Below are the code and all the weights of a small trained network. Each question names an input and a target symbol and asks about switching units off, where a switched-off unit gives its printed mean instead of its output.

import numpy as np


def w(rows, s, z=0):
    codes = np.array(rows[::2]) - 128.0
    scale = np.full(codes.shape[1], s)
    scale[-1] = z or s
    return codes * scale


def norm(h):
    return h / np.sqrt((h * h).mean(-1, keepdims=True) + 1e-5)


def f(y):
    return np.maximum(y, 0)


def softmax(a):
    e = np.exp(a - a.max(-1, keepdims=True))
    return e / e.sum(-1, keepdims=True)


def log_softmax(a):
    a = a - a.max(-1, keepdims=True)
    return a - np.log(np.exp(a).sum(-1, keepdims=True))


def net(x, mask):
    ids = ['ΓΔΦαβσψ'.index(c) for c in x.split()]
    T = len(ids)
    res = E[ids] + P[:T]
    r = norm(res)
    for j in range(2):
        rows = slice(2 * j, 2 * j + 2)
        q, k, v = (r @ M[0][rows].T for M in (Q, K, V))
        z = softmax(np.where(np.tri(T) > 0, q @ k.T / 2**0.5, -1e9)) @ v
        o = O[0][rows]
        res = res + np.where(mask[j], z, o[:, -1]) @ o[:, :-1]
    y = f(norm(res) @ A[0][:, :-1].T + A[0][:, -1])
    res = res + np.where(mask[2:10], y, B[0][:, -1]) @ B[0][:, :-1]
    return log_softmax(norm(res)[-1] @ U[:, :-1].T + U[:, -1])


Q, K, V, O, A, B = {}, {}, {}, {}, {}, {}
E = w([
[69,152,103],'Γ',
[74,153,106],'Δ',
[56,171,94],'Φ',
[88,96,146],'α',
[113,74,3],'β',
[120,81,97],'σ',
[225,199,133],'ψ',
],0.021)
P = w([
[1,102,48],'0',
[43,112,52],'1',
[73,113,77],'2',
[128,124,103],'3',
[153,122,121],'4',
[168,137,123],'5',
[171,142,129],'6',
[161,146,137],'7',
[162,152,139],'8',
[132,145,148],'9',
[120,158,146],'10',
],0.0062)
Q[0] = w([
[125,152,96],'H1',
[154,46,5],'H1',
[108,169,116],'H2',
[54,56,36],'H2',
],0.011)
K[0] = w([
[116,159,67],'H1',
[78,40,110],'H1',
[135,173,152],'H2',
[249,98,168],'H2',
],0.014)
V[0] = w([
[93,98,42],'H1',
[252,107,172],'H1',
[78,238,210],'H2',
[65,25,184],'H2',
],0.02)
O[0] = w([
[87,107,151,197],'H1',
[197,219,42,1],'H1',
[200,248,126,115],'H2',
[26,173,196,136],'H2',
],0.017,0.019)
A[0] = w([
[55,153,61,154],'N1',
[206,210,244,121],'N2',
[123,43,31,100],'N3',
[215,167,115,234],'N4',
[128,121,152,168],'N5',
[146,45,252,53],'N6',
[34,47,79,254],'N7',
[62,193,214,137],'N8',
],0.014,0.0024)
B[0] = w([
[172,101,150,140],'N1',
[171,43,101,152],'N2',
[191,215,165,179],'N3',
[63,190,176,162],'N4',
[125,112,111,153],'N5',
[75,248,37,239],'N6',
[222,146,84,252],'N7',
[250,120,99,203],'N8',
],0.023,0.013)
U = w([
[158,143,215,114],'Γ',
[103,55,129,169],'Δ',
[103,181,49,83],'Φ',
[172,73,123,212],'α',
[77,166,248,159],'β',
[103,51,73,100],'σ',
[91,135,119,3],'ψ',
],0.014,0.0056)

Each question gives the input, a string of symbols that net reads in full, and the target symbol t.
The units are the heads (2 rows each of Q, K, V and O) and the neurons (one row each of A and B). Each row of codes is followed by its name. A weight is (code - 128) times the scale printed after its matrix; where a second scale follows, it is the last column's (O, A, B and U).
mask holds one flag per unit, heads first, then neurons. A switched-off unit (its flag False) gives its mean, the last column of its rows in O or B, instead of its output. The means were averaged over made-up inputs and are rounded, as every weight is.
A unit's drop is (log p(t) with every unit on - log p(t) with that unit switched off) / (log p(t) with every unit on - log p(t) with every unit switched off).
The circuit of an input: a set's keep is (log p(t) with only the set's units on - log p(t) with every unit switched off) / (log p(t) with every unit on - log p(t) with every unit switched off). Starting from all 10 units, units are removed one at a time, each time the one whose removal leaves the highest keep (on an exact tie, the one counted first), for as long as the keep stays at least 0.8.
units of the circuit, in order: the units of the circuit, biggest drop first
top k neurons: the k neurons with the biggest drops, biggest first
which heads matter: for each layer, one digit per head in row order, 1 if its drop is at least 0.15 and else 0, layers parted by /
drop when u is switched off: that unit's drop, to one decimal
input β Δ Δ, target σ: which heads matter -> 00
input Γ ψ β, target α: which heads matter -> 01
input σ Φ ψ Δ, target α: units of the circuit, in order -> (H2)
input ψ α ψ α Γ Δ, target α: which heads matter -> 00
input β α α β Φ Δ, target σ: units of the circuit, in order -> (H2; N7)
input α Φ σ β α Δ σ Φ Δ β Φ, target σ: units of the circuit, in order -> (H2; N4)
input σ ψ α Γ β ψ Δ, target Γ: top 3 neurons -> (N6; N3; N4)
input Φ Γ ψ α Δ β α ψ Γ, target Γ: top 2 neurons -> (N6; N3)
input ψ α α Φ, target α: drop when H2 is switched off -> 0.2
input ψ Δ α α ψ Φ Γ, target Γ: drop when N4 is switched off -> 0.2
input α σ σ α, target Δ: drop when N3 is switched off -> 0.1
